Each row has a class, written after it.
[   5  -46  -94  -33  133   70   70  106  186   48   59   87   81  -50
   33   70   84   96  214  -41  -25   54  -50 -215  -56  103 -169   76
   39   -5  109 -141   45 -485  112   95]  F
[  32    1    6  -75   96    0   56  -22   60 -114   60   20  -65  -73
  -30  -31   31  114  145   54    9   -1   -4 -139  -59    1  -99   21
   19   96   31  -76  111 -159   30    2]  P
[ -57  106  158  -31  165   29   94 -102 -150 -282  158  -47 -209 -153
 -205 -249 -124  269 -153   66 -153 -260  -16 -127  -22 -160  -49  -99
   55  142 -276  -13   67  198   36  -43]  P
[ 224  127  265  -19 -283  -39  258  226   34 -167   17  -59 -281  -73
 -125  -39   24   43  518  175 -163   86   34   10  103 -133  370    6
  313  475 -191   58  338  101  156  -34]  Y
[ 152  -20  109   72 -427   37  129  314  172   56 -149 -145  -75   71
 -103   29   48 -200  590   95 -103  179   -9  202   49  -38  326   86
  186  335  -36  109  233  130   83  -25]  A
[  91   80  -19 -129   73  -34  110   37  -15 -132   62   98 -165  -65
   19  -11   74  117  109   42  -25  -37  -54 -176   -7    4   10  -68
   78  168  -46  -85  134 -129   22  -10]  M
[-112  -64 -120 -143  482  140   45 -197  -42   59  275   89  282  -22
  -60   58   60  240 -105  -97  126   32   59 -340 -108  -19 -616 -106
 -202 -151  283 -188 -167 -449  -85  119]  R
[ -85 -198  -16  200  -89  184   -2  224  222  201  -87 -151  216   38
 -106   -2  -33  -95  167  -78  -98   98  -43  109 -123  143 -128  170
   27  -80   85  -11   52 -174  130  134]  F
[-185 -207    8  222  146  280  -40  -25  -11  -48  162 -210   44  -63
 -375 -425 -320  414 -369 -128 -346 -374  -86 -116 -260   22 -368  122
 -119 -311 -274 -100  -23  -74  217  187]  Y
[ -40 -167 -108   89  167  109  -83    9  162  216   16   40  208   35
   44   81   38   48    6 -113   49   84  -13  -52 -127  190 -269  188
  -90 -225  269  -97  -46 -386   52  125]  F
[ -42   16  -59  -62  106  -16   77  -46  -85  -86   51   33  -41  -32
  -32    0   18   14 -110  -21   24  -13  -26  -32   46  -60 -111  -53
  -39   35  -17  -24  -13   36  -52  -76]  N
[  -8  112   44  -70  140   -3  154   10  -59 -307  136   59 -256 -155
   -5 -126   -8  258  -77   87 -181 -202  -81 -236   14 -121   44 -121
   93  112 -285  -60   98 -118  125   17]  U
[  38   48  -53 -102  134  -41  105  -31   25  -83   86   80  -77  -54
   41   22   82   74  124    4   41   31  -15 -143   21   13  -97   10
   26  106   63  -76   56 -220   16  -40]  N
[ 315  199   84 -228 -214 -311  118  129   79   17  -92  248 -167   -8
  308  393  336 -277  601  212  232  399   91   99  227  -21  488  -17
  281  449  212   -3  187  -19 -161 -190]  W
[-221  -49 -296   83 -214  -53   -8  301  109 -149 -361  214 -275    8
  347   35   28 -181 -429   25 -206 -140 -268   23  -25  238  433  -87
  139 -325 -391 -123  100 -222  254   61]  W
[-162  -16 -245  -43   53 -134  -52   75  -11    5 -174  274    1   33
  331  209  171 -138 -370 -107   43   43 -104   55    8  217   78  -19
   13 -271  124 -183  -37 -287  -42   -6]  Y
[ -86  -15  -23   87  -67  -35   32  187   69  -95  -79   72 -169  -73
  143  -51   14   36 -108   51 -233  -79  -78  -10  -27   45  250   35
  109  -80 -235  -43  102 -135  189   73]  U
[  -8   78   59   27  -27 -182   -8   -8  -64   23   -8  114  -42    6
  116   83   87 -119  -21   19   83   65   84  172   84  -31  173   48
   46   57   91   42   60  201  -91  -47]  H
[  76    9   44 -105   80  189  321  222  123 -330  131  -52 -189 -206
 -192 -238  -46  325  440  121 -290 -181 -157 -435 -128  -70 -141 -113
  194  371 -307 -161  251 -408  263  108]  P
[  26   45  -76  -54  -50   13   47  139   20 -270  -69   22 -320  -61
   30 -164  -28  129 -122   62 -217 -239 -197 -132  -86   96  220  -77
  146   10 -332  -95  172 -125  147   20]  M
[  48   24   23  142 -278 -282 -217  -38  -68  283 -204  116   53  181
  177  207  136 -342  -65  -40  248  259  108  445   95  118  318  163
   -2  -57  276   87   29  390 -269 -168]  M
[-109 -111  -86  120  113   69 -186 -115  -24  -21   16  -73   -8  -23
  -59 -165 -139  152 -471 -112  -75 -203  -62   32 -100   60 -175  105
 -155 -268  -79   12  -31   95  -12    5]  U
[ 110  -29   60   23 -130  106  146  216  194  -72   33  -68  -87  -51
 -183  -91  -46  144  434   54 -184   13  -27 -141  -77  -26   13   97
  160  200  -95  -32  227 -147  167   87]  H
[ -36  -43  -73  -17  -38 -124   19   87   83  198  -81  164  168   45
  140  290  195 -230  147  -42  149  252   77  138   59   58    6   39
   17    4  356  -55   -5 -146  -92   12]  B
[ 120  138  135 -139   55  -74   26 -160 -107  -96  136  -17 -120  -28
 -117    1   75   65  202   76  141   42  112   32   76 -148  -23   22
  -13  359  120   61  108  283 -182 -170]  A
[ 191  115   64   -8 -410 -308   -8  203  118  155 -284  168  -80   69
  305  359  310 -448  421   88  219  379   92  394  203  101  568   74
  263  258  270  103  175  148 -145 -156]  B
[-117  -27  -32  -76  336   32   87  -36  -33 -186  197  109  -88 -167
  -31 -173  -52  322 -219    2 -173 -223  -64 -321  -90  -34 -230  -67
  -22 -101 -146 -133   28 -252  142  111]  R
[ 143  120  329   36 -269  -84   72   19 -109 -255   37 -192 -278  -59
 -304 -237 -121   63  175  174 -155  -66   16  125   87 -208  327    9
  172  358 -320  176  278  614   23 -117]  R
[ -60   82 -101 -149  274 -178  -68 -227 -171  -94   76  237  -15  -16
  207  104  139   54 -274  -50  213  -28   31  -35   19   37 -183  -44
  -76  -26  179 -105  -48  -23 -201  -88]  H
[  -1 -140  -29  202 -341  -51   -6  279  223  261 -243   21  143   82
   80  153  102 -314  294  -26   -4  244   18  270   -2  167  246  138
  126  -28  163   11  134  -48   59   58]  B
[  20  135   82 -111  197 -100  -60 -289 -234 -223  122  -32 -118  -52
 -140 -127    5  119 -202   13  155  -85   43   45   28 -128  -64   -6
 -107  142   74   27   24  394 -218 -166]  C
[ -19 -113  -44   22  -66   94   46  102  118   63  -35  -68   60   35
  -24   49   10  -61  137  -32  -81   52  -37   -8  -71   49  -77   42
  -10   -1   49   -8    9 -130   64   79]  K
[ -19  -77 -128  -14  -29  -21   31  159  129   76  -97  123   44   34
  149  151  128 -130   83  -26  -21  144  -36  -43  -12  104   44   37
   27  -71  153  -92   74 -259   37   64]  R
[ -14   31   98  138 -201 -151   15  132   -5   30  -58   55  -80   25
   33  -15    0 -103   45   31  -61   25   16  187   36  -22  259   71
  102   23  -65   57  123  152   31   22]  H
[ 214   73  159  -88 -118  -37   56  -90  -15  -56   79  -96  -24  -15
 -126   20   86  -22  394   82  140  114   77   86   55  -84   35   65
   46  408  119   74  120  305 -149  -94]  K
[-168   41  -18   -7  184  -86   19  -62 -121 -202   52   94 -193 -110
    7 -116  -53  164 -421  -34 -150 -234  -85  -76   13  -24   36  -54
   21 -135 -191  -61   34   22   82  -21]  B
[ 184  120  206   64 -468 -199   73  167   25   30 -183  -55  -90   98
   48  175  169 -351  453  167   75  307   60  390  187  -80  573   59
  246  410   57  156  246  501 -119 -183]  U
[ -34   27  -89  -39  107   37   68   58    6 -256   39   24 -239 -107
  -53 -205  -79  215 -159   21 -219 -253 -163 -253  -88   41   19  -60
   41  -48 -299 -105  136 -160  150   25]  M
[-141  -38 -136   66  -46  -75   30  186   55 -167 -135  148 -224  -48
  242  -32   23   16 -308   20 -209 -136 -182  -94  -83  156  279  -29
  105 -236 -268 -108   99 -271  242   89]  K
[ 102   91  -56 -137 -126 -120  194  267  146  -13 -123  207  -74    8
  225  334  292 -218  498   67   62  303  -46  -64  157   36  251  -43
  206  263  138  -76  165 -388   35  -27]  F
[  57   74  -76  -78  -22 -159  -82  -74  -38   -2  -56  150  -81   28
  122  139  154  -74  -66  -33  149   94   34  122   91   83  138   58
    4  -13  154  -40   78   72 -150 -123]  Y
[ -32   54  -69 -139  238   -7   22 -115 -108 -210  114   69 -127  -98
  -12 -121  -13  207 -233    8  -34 -208  -74 -184  -49    9 -152  -82
  -32   11 -120 -107    5  -52  -44  -34]  M
[-280 -318 -267  314  159  104 -306  -83   23  133  -71   -7  153   71
   22 -201 -202  106 -882 -203  -86 -271 -182  102 -273  311 -237  194
 -227 -779  -60 -173 -146 -129   50  120]  W
[ -16  -70  -20  100 -127 -132   18  209  185  344 -155  199  154   63
  322  293  217 -273  287  -69  101  395   92  130   -2  120  156  171
   89  -19  368  -62   12 -298  -23   54]  C
[ -58 -104 -321 -116  141   44  178  301  231   30  -78  266  -37    2
  296  236  232   -2  151  -57  -26  102 -140 -325  -75  219 -103  -93
   86 -113  130 -236   72 -899  202  150]  C
[ -43 -166  140  311 -133  202  -15  109  116   45   41 -247    4  -35
 -297 -336 -236  187   22  -16 -294 -133  -36   55 -216   -5  -26  218
    1 -123 -216   56   91  133  208  144]  K
[   9  -43  218  105  122   78  -18 -180  -82  160  254 -157  220  -26
 -332 -142 -130  163  111  -23   67  -16  177   84  -72 -190 -357   84
 -108  142  150   53  -67  272 -124   12]  P
[ 258  132   91 -131 -326 -222  131  186  133   51 -137  144 -109   53
  172  335  306 -261  664  123  138  385   97  177  181   54  407  115
  286  461  265  -17  263   -4  -93 -141]  Y
[  76  217  105 -200  -92 -141  150   17 -154 -274  -31   43 -309  -17
   51   42  156  -70  164  180   33   16  -18   46  147 -133  360 -201
  166  357 -154   59  166  289  -60 -197]  A
[  77   72   53  -27 -107 -170  156  214   62   45  -53  235  -80  -58
  215  216  224 -109  281   49   14  186   19    5   93   24  284    1
  219  211  121  -91  141 -251   45   42]  B
[ 180  224  257 -157  -24 -165  250  -13  -79 -159  180   65 -114 -113
  -26   84  178   38  530  181   73  156  126  -32  187 -246  145  -53
  179  616   43   28  189  182  -74  -97]  U
[ 160   34  230   11 -157  110  189   66   42  -92   98 -224   -6   19
 -361  -87 -103   66  531  126  -86   84   72   50   20 -190  -38   84
  130  426   -7  105  183  273    5  -34]  H
[-149   83  -55  -39  269  -52   60  -60 -109 -259  134  157 -180 -169
  140 -133  -20  257 -427   31 -135 -268  -98 -182  -20  -43  -46 -106
   21  -65 -286  -95   10 -114  103   26]  U
[  86  196   31 -248   97  -35  222   54  -54 -327  103  112 -353 -127
   13  -36  106  182  232  136 -111 -122  -76 -305   68 -100  105 -174
  143  365 -215  -60  173 -162   72  -89]  A
[-219 -282 -328  197  229  151 -152   65   97  237  -52  118  289   17
  250  -15  -49   52 -529 -250  -30  -88 -126  -83 -253  254 -465  131
 -231 -661  164 -229 -294 -643  100  209]  W
[ -51   -9  -94   31    9  -71  -39   48   30  -19  -78  104  -40  -25
   83   38   67  -15 -150  -56  -15    7  -61   33  -27  126   91  121
   13 -104   83 -107   91  -84    0   -4]  Y
[  30   59   28 -201  260   61  125 -166  -93  -10  225   19  153  -23
 -146  118   59  149  123  -41  128   69   93 -123   48  -92 -446  -46
  -67  203  254  -72  -91 -105 -148  -35]  Y
[ 103  118   87 -140  -12 -200    4 -180 -163   57   17  127   71   73
   87  285  239 -206  222   24  359  294  164  221  169 -117  -50  -19
  -68  276  392   62  -48  263 -357 -197]  A
[ 140 -163  113  203 -244  135  -20  123  195  247  -33 -214  174   88
 -192  -43  -79  -85  405   -5  -13  175   86  207  -79   52  -50  280
   35  102  192   37   83   71   32   39]  W
[-129 -180 -211  215 -212   -5  -57  301  199  127 -251   60   81   88
  147   55    0 -204 -145  -95 -122   11 -137  113 -110  224  131  105
   20 -380   -5  -66   39 -239  156  141]  H
[  55    3  -83  -71   96  105  149  132  162 -180   78   29 -129 -101
   -7  -70   30  214  197   61 -169  -91  -88 -264  -51   29  -94   20
   89  111  -99 -108  138 -392  162   47]  U
[  -6  -63  -84  -17   -9   11   57  112  115  112  -27   62  118   39
  106  166  125 -115  175  -36   50  163   11  -35  -35   84  -94    5
  -21  -29  204  -52  -19 -321    7   69]  K
[  90  -11   37    1 -203  -38   73   89   62  137  -69  -19  112  102
  -26  187  159 -205  355   -6   94  260   81  209   81   44   72   93
   80  168  237   -8   92  100  -82  -57]  Y
[  28   84   29   21 -293 -311   27  193   39   90 -212  236 -125   35
  305  267  246 -308  167   46   57  272   52  271  165   75  561   94
  208   96  105  -17  192   82  -19  -76]  Y
[  18   15   13   13  -86 -373 -115  -37  -21  405  -94  348  171  123
  429  423  353 -368   86  -50  348  440  178  289  133   59  194  153
   -3  -44  544  -17  -42   64 -295  -89]  R
[  51   58  -72   81 -409 -192  -42  296  114  -93 -319  104 -288   52
  220   58   77 -229   16   68  -92   51 -113  238   80  133  626   75
  233  -27 -205   60  256  126  104  -58]  H
[  36   72  259   84  -79   40  102  -23 -102 -232  148 -178 -176 -121
 -274 -302 -132  216   41  124 -190 -206   16   37    1 -206  105   10
  102  288 -330   79  156  433   75  -20]  U
[ -23  114  157  -50  165  -16  138  -68 -168 -241  182   25 -203 -161
  -66 -202  -73  250 -135   70 -110 -167  -20 -130   12 -168    2  -98
   97  152 -256  -56   63  121   62  -35]  W
[  54  -56   -7    4   65  129   39   30   76  -92   71 -115  -39  -67
 -175 -177  -51  156  143   -9  -88  -75  -45 -110 -130   -2 -157  108
  -26  128  -18  -50  109  -71   56   48]  C
[  37 -110   46  133  -63  -94  -18   52   94  342    4  107  221   59
  187  157  131 -141  203  -58  147  257  109  160  -43   56   10  169
  -13  -74  369   -3  -45 -123  -57   76]  K
[  23  -79  143   15  291  235   43 -163  -20   19  363 -192  168  -70
 -389 -257 -179  392   51  -33  -85 -124   84 -187 -154 -129 -574   77
 -118   69   41  -20  -33  -20   16  110]  R
[ 120  159  265   60 -359 -324   18   -1  -83  136  -89   55  -26   83
   94  191  198 -351  357   99  224  326  175  396  200  -98  475   49
  155  338  188  175  125  551 -222 -194]  K
[-137  -47  -70   37  322 -116 -111 -205 -127  182   95  176  193    1
  194  116   99   17 -346 -136  240  103   87   36  -50   22 -242   32
 -176 -245  312  -70 -175  -80 -166    1]  C
[-111   82  -24 -104  279  -58   84  -53  -41 -155  141  161  -90 -137
  139    9   79  185 -180   -5  -68  -93  -16 -216    5  -27 -126  -52
    0  -11  -37 -122  -16 -263   52   35]  U
[ -59 -146   76  230 -140  -98 -116   84  102  403 -101   36  260   94
  111  189   99 -260  108  -90  133  268  119  329   11   88   97  252
  -12 -127  340   42  -35   34  -48   67]  F
[-178 -259 -173  370 -248   51 -170  207  182  278 -242  -47  215  131
   70   21  -48 -241 -287 -125 -107   22  -74  292 -113  211   86  209
  -90 -451   44   -5  -42  -15   70  118]  U
[-100 -161   41  186  223  131  -69  -99   69  277  187  -73  361   -9
 -186  -49  -84  125  -25 -157   51   10   97   31 -108    6 -457  217
 -163 -160  284  -31 -148 -102   -9  132]  F
[ -47  301   13 -181   26 -312   35  -34 -295 -372  -51  209 -448 -134
  227  -57  101  -46 -370  107  -27 -164  -77  -26  156 -143  447 -255
   74  147 -363   49  107  332  -18 -184]  C
[ -70  118   76  104 -184 -283 -117    9 -161  -43 -181   69 -209   19
  181    4   73 -235 -337    8   30   14  -17  293   69    7  479   21
   53  -51 -107   95   74  471  -62 -139]  C
[-118  -19   52  103  -49  -19  -85  -98 -116    4  -42 -120   17   54
  -86  -81  -74  -79 -231  -33   11  -48    6  244    8  -36   14   50
  -66  -21  -41  105  -16  459 -106 -136]  A
[-150  -93 -170   87  205   97 -186 -173  -89 -173   46  -34 -106  -34
  -95 -291 -202  277 -683 -127 -134 -385 -176 -120 -179  102 -186   40
 -208 -424 -196  -62  -69  -15   45   41]  K
[ 158  -27   54  -59 -125   -8  181  192  233  127   -2   51   14   22
   59  201  208 -100  710   52   39  282   83  -67   23   20   51   93
  136  279  270  -48  151 -334   32   13]  A
[ 27 -32 106  80 -66 -66  92 125  78  76  26  30  38 -39  64  41  74 -11
 241  38 -42 133  52  58  16 -53  92  98  89  98  89  -1  87 -60  65  49]  U
[-107   78   44   53  142   13   47  -64 -142 -305  109  -57 -314 -119
 -154 -310 -195  250 -430   13 -265 -326 -122  -91  -35  -77   47  -46
   36  -74 -423   -1   79  182  135  -62]  N
